Read these off the table that follows.
1) Report the entry just left of 12.
2) Report the first entry, reading row by row.
3) Report the entry in the top-right corner.
4) Report the entry just right of -17.
5) Report the second entry from the end, reading row by row.
6) Report the bottom-left entry.
7) Report the smallest entry in the last column.
8) Report the 3rd smallest entry.
[[ -3   1  17  11   8 -11 -37   9  16  11  13]
 [  0 -18   1  21 -14 -11  15  -7  -3  -3   5]
 [  1  16   6 -14  11   8  -5   7   2   1 -11]
 [-15   9  23  25  -1 -15  46   1 -27  -9  -8]
 [ -9  21  12 -10  16   0  14   7 -10   3  -7]
 [-22  -8  11  16 -40 -31  22  -3  -5 -14 -27]
 [ 17  10 -11 -17  44  25 -24  -3   3  19  28]
 [ 19   8  -8 -13  46  22 -19  -3  -1  16  27]]
1) 21
2) -3
3) 13
4) 44
5) 16
6) 19
7) -27
8) -31

((-10, 30, -35, 36, -46, -31, -3), (-11, 46, 36, 34, -17, 51, -47), (-25, -49, -11, 32, 46, -53, -42), (-47, -4, 10, -50, -48, 18, 44), (2, 20, -47, -50, -6, -21, 25), (-3, 25, -32, 37, -47, -34, 23))
The 5th entry in reading order is -46
The entry just right of the largest entry: -47
The entry just right of -48 is 18
Find the 2nd entry in reading order.
30
Find the entry just left of -17.
34
Find the third entry in reading order.
-35
The entry just left of -42 -> -53
The entry just right of 37 is -47
The entry just right of -46 is -31
The first entry in reading order: -10

[[-858 -126 -450 -252 -376]
 [-421  608  264 -265  170]
 [ -54 -212 -431 -598 -634]
 [ -92 -328 -713 -918 -860]
 [-500  653  398 -325  318]
 [-148 -596 -102 -168  -41]
 [ 190 -951 -741 -667 -603]
 [-406  -61 -713 -779 -834]
 [-395  388  216 -505   65]
 [-595  -10 -718 -603 -771]
 [ 627 -422    8 -101   -8]
 [  -8 -588 -137 -531 -138]
 [ 702 -428  -16  -91  -35]
 [-412 -539 -740 -147 -726]]
Read off the bottom entry of the column that holds the smallest entry.
Answer: -539
The third entry, reading row by row is -450
Read off the first entry in reading order.
Answer: -858
The entry in the top-right corner -> -376
Read off the second entry on the diagonal from the top-right corner.
Answer: -265
The entry directly below -148 is 190
The entry just right of -16: -91
The entry just left of -91 -> -16
The smallest entry: -951
The largest entry -> 702
Read off the last entry, reading row by row.
Answer: -726
The second largest entry: 653
Read off the smallest entry in the last column.
Answer: -860
Read off the entry directly below -168.
Answer: -667
Read off the entry in the bottom-left corner.
Answer: -412
The last entry in the row that holds the largest entry -> -35
Read off the entry just right of the largest entry.
Answer: -428
The entry directly above -588 -> -422
Read off the second entry, reading row by row.
Answer: -126
The largest entry in the last row is -147
Read off the largest entry in the last column.
Answer: 318
The entry just right of -431 is -598
Read off the entry just left of -61.
Answer: -406
Read off the entry directly above -148.
Answer: -500
Read off the entry directly above -91.
Answer: -531
Read off the third entry on the main diagonal.
Answer: -431
Read off the entry directly above the smallest entry.
Answer: -596
Read off the entry directly below -771.
Answer: -8
The entry directly above 388 -> -61
The entry just left of -325 is 398

Questions about the row below.
1) Report the entry just left of 2.69.
2) Report the entry just left of the largest entry.
-14.20   -2.18   13.16    2.69   -2.07
1) 13.16
2) -2.18

(-0.17, -0.15, -0.09, -0.02, 0.03, 0.06, 0.02, 0.11, 0.21, -0.05, -0.14, -0.04, -0.12, 0.12, -0.10, -0.19)
What is the entry just right of -0.10?
Answer: -0.19
The 1st entry: -0.17
What is the second entry from the right?
Answer: -0.10
The 3rd entry from the left is -0.09
What is the entry just left of 0.06?
Answer: 0.03
What is the second entry from the left?
Answer: -0.15
What is the fourth-last entry?
Answer: -0.12
What is the fifth-last entry?
Answer: -0.04
The maximum: 0.21
The entry just left of -0.04 is -0.14
The 3rd entry from the right is 0.12

Read these off the array that follows. Counting starts at 0.
1) The entry at row 0, column 1?
2) The entry just left of 20?
3) The entry in the bottom-left corner?
4) The entry just left of the centre entry?
5) The entry at the centre?
6) The entry in row 2 and column 2?
7) The entry at row 0, column 0?
8) The entry at row 1, column 0?
[[ 15 -18 -34 -11   2  -6  20]
 [ 16 -24 -35  -7   7  -4  13]
 [ 17 -19 -39  -4   0  -5  25]]
1) -18
2) -6
3) 17
4) -35
5) -7
6) -39
7) 15
8) 16

Read these off the matrix that follows.
1) Which number is the last entry, reading row by row?
2) Which number is the entry directly above the largest entry?
3) Which number is the 3rd largest entry?
4) Which number is the first entry in the row that holds the smallest entry?
5) Which number is the 3rd entry in reading order?
6) Which number is the 1st entry, reading row by row?
7) Which number is the 3rd entry on the diagonal from the top-right corner?
8) Which number is the last entry of the largest entry's row?
-23	-18	-7	-7	16	-22	9	18	-25	-8	4	23	29	21	-18
1	6	-2	-3	-1	-19	-7	-7	-21	-2	-5	-2	24	-2	8
2	-14	18	18	28	10	4	7	10	-20	-27	20	-16	22	-22
-4	0	-2	-3	4	-19	-3	-1	-21	-4	-4	4	24	4	1
-9	-6	-1	-1	7	-7	3	7	-8	-2	0	10	9	9	-6
37	22	21	19	5	-4	-23	-32	-6	-14	-42	-17	0	-11	16
30	26	13	14	-14	17	-18	-26	19	6	-14	-22	-24	-19	27
-37	-22	-16	-14	5	-5	19	31	-5	6	29	26	10	22	-18
-19	3	-19	-18	-16	-17	2	7	-18	16	29	0	25	-4	12
9	-7	18	16	27	-4	-3	-2	-6	-23	-34	14	2	17	-16
-21	-18	-1	1	10	17	16	25	19	2	13	23	-20	21	-18
-17	-11	-4	-2	2	10	11	17	11	6	15	15	-10	12	-8
2	12	-6	-6	-13	-10	-7	-8	-11	10	7	-9	13	-10	18
1	18	-9	-7	-29	14	-4	-5	17	26	26	-16	-16	-18	28
1) 28
2) -9
3) 30
4) 37
5) -7
6) -23
7) -16
8) 16

arr =
[[ -6  11   0  12 -20 -18  10  15]
 [ -9   7   2  12 -20 -16  11  14]
 [-20  14 -23  -8  -9 -16  25  -6]
 [-17 -28  14   4 -28 -16  -6   9]
 [-15 -12  -2 -19   2  -1   1 -22]
 [-27 -15  -4 -31   7   1   0 -28]
 [-22 -33  18   3 -30 -15  -6  12]
 [  9 -20  19  -3   7  18 -16  -1]
 [ -4 -32  19 -24  21  29 -22 -22]
 [-27  -2 -15 -22   1  -7  10 -26]
 [ 17  33 -14  -6  42  19   5 -14]
 [-26   1 -16 -20  -2 -10  13 -19]
 [ 27  -2  19  23   4  12 -21  20]]
Counting starts at 0.
Read off the entry at row 1, column 1.
Answer: 7
Read off the entry directly above the smallest entry.
Answer: -15
The bottom entry of the column that holds the smallest entry is -2
The entry at row 2, column 0: -20
Read off the entry in the top-right corner.
Answer: 15
Read off the entry directly below 17.
Answer: -26
The entry in the top-left corner -> -6
The entry in the bottom-right corner: 20
The bottom-left entry: 27
Read off the entry directly below the smallest entry.
Answer: -20
The entry in row 0 and column 2: 0
The entry in row 1 and column 0 -> -9
Read off the entry in row 2 and column 1.
Answer: 14
The entry in row 0 and column 1 is 11
The entry just left of -21 -> 12
The entry just left of -12 is -15
The entry just left of -3 -> 19
Read off the entry directly above the largest entry.
Answer: 1
The entry directly below -23 is 14

Read these off the grid that follows.
1) Find the second-last entry, reading row by row.
2) Find the 1st entry, reading row by row.
3) Find the minimum.
4) Find the fourth entry from the end, reading row by row.
5) Find the 5th-last entry, reading row by row.
6) Find the top-right entry.
7) Find the third largest entry.
8) Find the fifth entry in reading order.
[[ -8  -2   1  14 -37 -21   6  17]
 [ -7 -46  12 -10  -6   4 -11  -5]
 [  0   1   0   0   0   2   2   2]
 [  0  -1   0  -1  -1   1   1   0]]
1) 1
2) -8
3) -46
4) -1
5) -1
6) 17
7) 12
8) -37

X =
[[-13  20 -41   1]
 [-20  23   6 -18]
 [ -7  20   5  13]
 [-20  24  14 -12]
 [ -8  16   2 -37]
 [-16   0 -18  11]
 [ 13   5 -27 -12]]
The last entry, reading row by row is -12
The largest entry in the last column is 13
The first entry, reading row by row: -13
What is the entry directly above 2?
A: 14
What is the fifth entry, reading row by row?
A: -20
The first entry on the diagonal from the top-right corner: 1
What is the top entry of the column that holds the largest entry?
A: 20
The bottom-left entry -> 13
What is the bottom entry of the column that holds the smallest entry?
A: -27
The smallest entry in the last column is -37
What is the entry just left of 16?
A: -8
The entry directly below 6 is 5
